Each row has a name. Each piece below is followed by the name of the row it came from, unless a question asks for something else. Each question is about the rows just above it. Places in a row count from 0.

Columns, left to right: H S D L X B P
[ -7 -84  -2  -1 -12  -4  -6] = V
[ -3 -26  -3  33 -11  62 -11] = J
[ 36 -84  41  19  34 -14 -37] = Q
[ 36 -13  41 -20  34 -14 -37] = A
[-84  36  41  33   2  21   8] = K
Which column holds this, read top down? [-11 -37 -37]	P
Which row holds this, read backwards? [ 41 -84  36]	Q
At which places does J hold [-11]?	4 6
q: [-84  36  41  33   2  21   8]	K
V without one entry, shuffled: [ -1 -84  -2  -7 -12  -4]. Gone:	[-6]
[ 2 33 41] is which row, read backwards?	K
Which entry of A is missing from [-20  34 -37  41 -13  36]?	[-14]

Columns, left to right: Zel kila Sedov vegoz fifip
[ 22  77  96 -59 -55] = Z
[  5   1  -1 -13  13] = E
[  1   8  -2 -32  -6] = Y
[ 10   8  35 -89 -10] = F
[-64  37  82 -66 -66] = R
[-12  -6   9 -11   0] = M
[15  8 14  5 -6] = G
[-74   5   5   8   5] = N
[-48  22  65  41   2] = T
The value that R holds more than once:	[-66]
Every place of [1] in E:	1
The value that N holds more than once:	[5]

Columns, left to right: Riboz Vunot leno per toz
[ 89  31  58  20 -79] = zolob
[-14 -87 -38 -41 -35] = vapo
[ 67 -69  58 -69  61] = noru
[  6 -58  73  77  40] = pip
[ 16  40 -26 -32  13] = favu
[ 57  67  18  30 -87] = pim
[-32 -66 -28 -22  59] = kaz
[ 64  76 -38 -35  68] = moga
[-33 -35  89  35  35] = lag
[-88 -57 -68  79 -71] = pumi
[ 59  59  59  59 -30] = puda
[59 68 35] is in which column, read top down?	toz
Places of [59] in row puda:	0 1 2 3
Places of [-33] in row lag:	0
Which entry of vapo is missing from [-41 -87 -38 -35]?	[-14]

Columns, left to right: Bifo vobi meguz doba lol lomit tizo Vumot zov lerek
[-15 -15 -12  -8 -15   8 -12  -4 -32 -11] -> sola
[ -7 -17 -23 -31  45   8  -7  15 -18  13] -> bita
[  7  -9  -8   5  -1  12   3 -25  -1  18] -> Manil
[-12 -11  22  34 -72   6  29 -41  -6  -6] -> zoma
[ -5  -2  11  -4 -17 -36  -8  20   0 -16] -> mapuf
[-27  -8 -14 -18 -34  -1  -7  15   7  -8] -> duto
[ 31  10 -15 -12  80  16 -35  16 -10  11] -> lodok
[-11  -5   1  -2 -26   1  19   8  43 -21] -> kag
[ 22  42 -18 -26  79  26 -29  25  -8  20] -> kanor
[  6  -4  -5  -2 -10   6  -6   3  -6 -10] -> rodu
[ -1  -1 -11  -9  37   6   9  11  -1   5] -> poraf
Which entry of bita is missing from [-17  -7 -23   8  -7  15  45 -31  13]?	[-18]
[ 5 34] is in which column, read top down?	doba
Where do [ -7 -17 -23 -31  45   8  -7  15 -18  13] appear?	bita
Every place of [-7] in duto:	6

Columns, left to right: Mup dizas Sev dalug Galod zubo Kipe
[  2  38  45  10 -19  43  19] = zum
[  8  -7  -7  36 -26 -19 -22] = funef
[ 24 -40  20  -8  -4  20 -23] = meri
[  0  15  11   0  16   0 -11] = votib
[-32  27 -87 -17  27 -56  26] = tipus
[-19  15 -83 -22  13 -44  12] = sarod
[  0 -40  -4 -25  53   2 -11] = zodet
[  5 -34  25  -1  13  13 -27] = refo
[-30  26   8  12 -13   0   2] = Gesaf
[ 42   8  -2   7 -53  25  10] = kezo
Shuffled votib with one entry gone: [ 15  11 -11   0   0   0], missing	[16]
Places of [-7] in row funef:	1 2

Columns, left to right: rafe seg tes nom bav bul sufu nepi vot Fipu
[-34 -38  17 -19  39  28  34  28  -1  -7] : tavi
[ 32  -5  13   7  -6 -25  16  12  24 -11] : Kug
[-10 -19  -3   2  12  17   7   6  -4   0] : nugap
[ 13  45  59 -22 -21 -60  21  26  55 -19] : maru
[  5 -21  -7   2   5  16   2   3   5   5] : lil
[ 40  -4  12   3  -2 -20   7  11  13  -3] : mupi
[-12  54 -33  10 -37   1 -60 -51 -32  21] : pup
[-11 -11  36 -11  15  -9  31  33  30 -13] : tuf
[ 32  -5  13   7  -6 -25  16  30  35 -18] : befi
[-12  54 -33 -18 -37   1 -60 -51 -32  21] : mugov
q: [ 32  -5  13   7  -6 -25  16  30  35 -18]	befi
Which value appears more than once in tuf?	[-11]

Columns, left to right: pok vini buno lom bave gotop dum
[-17   8   2  12   4  13  -1] : U
[-19 -18   4 -13 -18  18 -13] : W
[-18 -12  89 -68  21  89  17] : C
At which places does C hold [89]?	2 5
Places of [-18] in row W:	1 4
Which row holds [ 89  21 -68  89] read backwards?	C
Repeated in C:	[89]
Shuffled U with one entry gone: [ 13   8 -17   2  -1   4], missing	[12]

Columns, left to right: gige Lote Vabi raru
[ 2 -1 14 -5]  metu
[  2 -39 -21  38]  mumim
[-38 -38  19 -38]  pomo
Which row holds [-1  2] read backwards?	metu
Places of [-38] in row pomo:	0 1 3

Columns, left to right: rut pivet vog nebi gedeg maliz
[ 45 -50 -61  12 -44 -39] = desiz
[-21  -7 -14  93 -38 -46] = rufi
[-43 -46 -35 -35  59 -47] = kob
[-44 -38] is in which column, read top down?	gedeg
Shuffled kob with one entry gone: [-35  59 -47 -35 -43], missing	[-46]

Columns, left to right: punor Vuva rir Vub
[-7 46 88 -7] -> nos
[ -2 -13  -2 -17] -> gefak
[ -1  -7 -36   7] -> mupad
[-15  20 -74  27] -> bavu
[ -3 -13 -57  11] -> miv
Places of [-2] in row gefak:	0 2
Which row holds [-7 88] read backwards?	nos

Columns, left to right: tunus dob rebu tefi taki
[-32  33 -13 -36  16]  sazed
[ -9  15 -41   6 -16]  Metek
[ -9  15 -41  16 -16]  noli
Shuffled Metek with one entry gone: [ -9 -16  15   6], missing	[-41]
Shuffled noli with one entry gone: [ 16  -9 -16 -41], missing	[15]

Columns, left to right: Lofu tuvo Dopip bafa
[-19  12   2  -6]  ridok
[60 11 60 26]  Suv
[-44 -11  55  27]  Nete
[ 55 -68 -87  24]  rop
[ -3 -41 -73 -17]  mog
[ 12  47   1 -80]  Birab
[ 58 -20   1  51]  fati
Which column holds [12 58] top down?	Lofu
Which column holds this, read top down? [-6 26]	bafa
Which value appears more than once in Suv?	[60]
The row with [60 11 60 26] is	Suv

Columns, left to right: sif ton keme Tekuf gak
[ 9 -4  7  6  1] = rav
[ -4  19  21  35 -19] = Sok
[-19  21 -43  -2  13] = Damaf
[ 4  4  4 11  4] = fet
[ 2 24 17 14 37] = Zapar
[ 26 -71  34 -32 -76] = Sudok
[ 16 -27  10 -24 -16] = lup
[-13  15  11   5   2] = viz
[ 4 11  4] is which row, read backwards?	fet
Every place of [4] in fet:	0 1 2 4

Columns, left to right: Bosep pori kon palon Ledig
[  4  23 -29   9 -30] -> Belub
[ 62   7 -34  -5 -16] -> papo
[ 25  44 -15   1 -22] -> Luko
[ 24  81 -21   7 -43] -> kifu
[ 41   7 -34  -5 -16] -> Tevaz
[ 0 85 18 84 -2] -> tugi
[  7  24 -18   8 -30] -> belir
[ 22  16  33 -26  57] -> dafe
Which entry of Belub is missing from [  4   9  23 -29]?	[-30]
Which entry of tugi is missing from [84 -2 18  0]?	[85]

Columns, left to right: vozu litag rami dag leli Maza Tumu Golal dedin
[ 32 -37 -17 -16  30 -16 -21  53 -24] : Bof
[-3 -2  5  5  0 -7 -2  5  5] : tavir
[ 32 -37  37 -16  30 -10 -10   2  -4] : Kuni
Shuffled Bof with one entry gone: [-37  30 -16  53 -21 -17 -16  32], missing	[-24]
Bof without one entry, shuffled: [ 30  32 -16  53 -24 -16 -21 -37]. Gone:	[-17]
Which column holds this, read top down? [-3 32]	vozu
Which entry of Kuni is missing from [ 32   2 -10  30 -37 -16 -10  37]?	[-4]
q: [-3 -2  5  5  0 -7 -2  5  5]	tavir
Places of [-2] in row tavir:	1 6

Columns, left to right: pokag Fel bime vop ruzon
[ -7 -13  -5 -39  11] -> netid
[-10 -13 -15 -30   0] -> Rava
[-61 -14 -14 -61 -14] -> fiz
[ -7 -14  -5  -4 -14] -> tuz
At which places does fiz hold [-61]?	0 3
The value that tuz holds more than once:	[-14]
Every place of [-14] in fiz:	1 2 4
Places of [0] in row Rava:	4

Columns, left to right: suf buf korab solud kap maf riv mub
[37 60  2 19 18 24  0 43] -> vikir
[ -6   1   1  25   1 -31  -6   1] -> sero
[ 14  11 -11  -1  12 -11  -8 -21] -> Vezev
[ -5   1 -34 -17  -4 -11 -19 -17] -> Gumu
[ 15  44 -30 -36 -12  36  -8 -23] -> Kobi
[-88 -87  93 -72 -90  38  39 -12] -> lizi
[-29 -25 -29  -3 -29   9 -29  38] -> gotad
Which column holds [-11  36  38   9] top down?	maf
At which places does sero hold [1]?	1 2 4 7
At which places does gotad hold [-29]?	0 2 4 6
Places of [-6] in row sero:	0 6

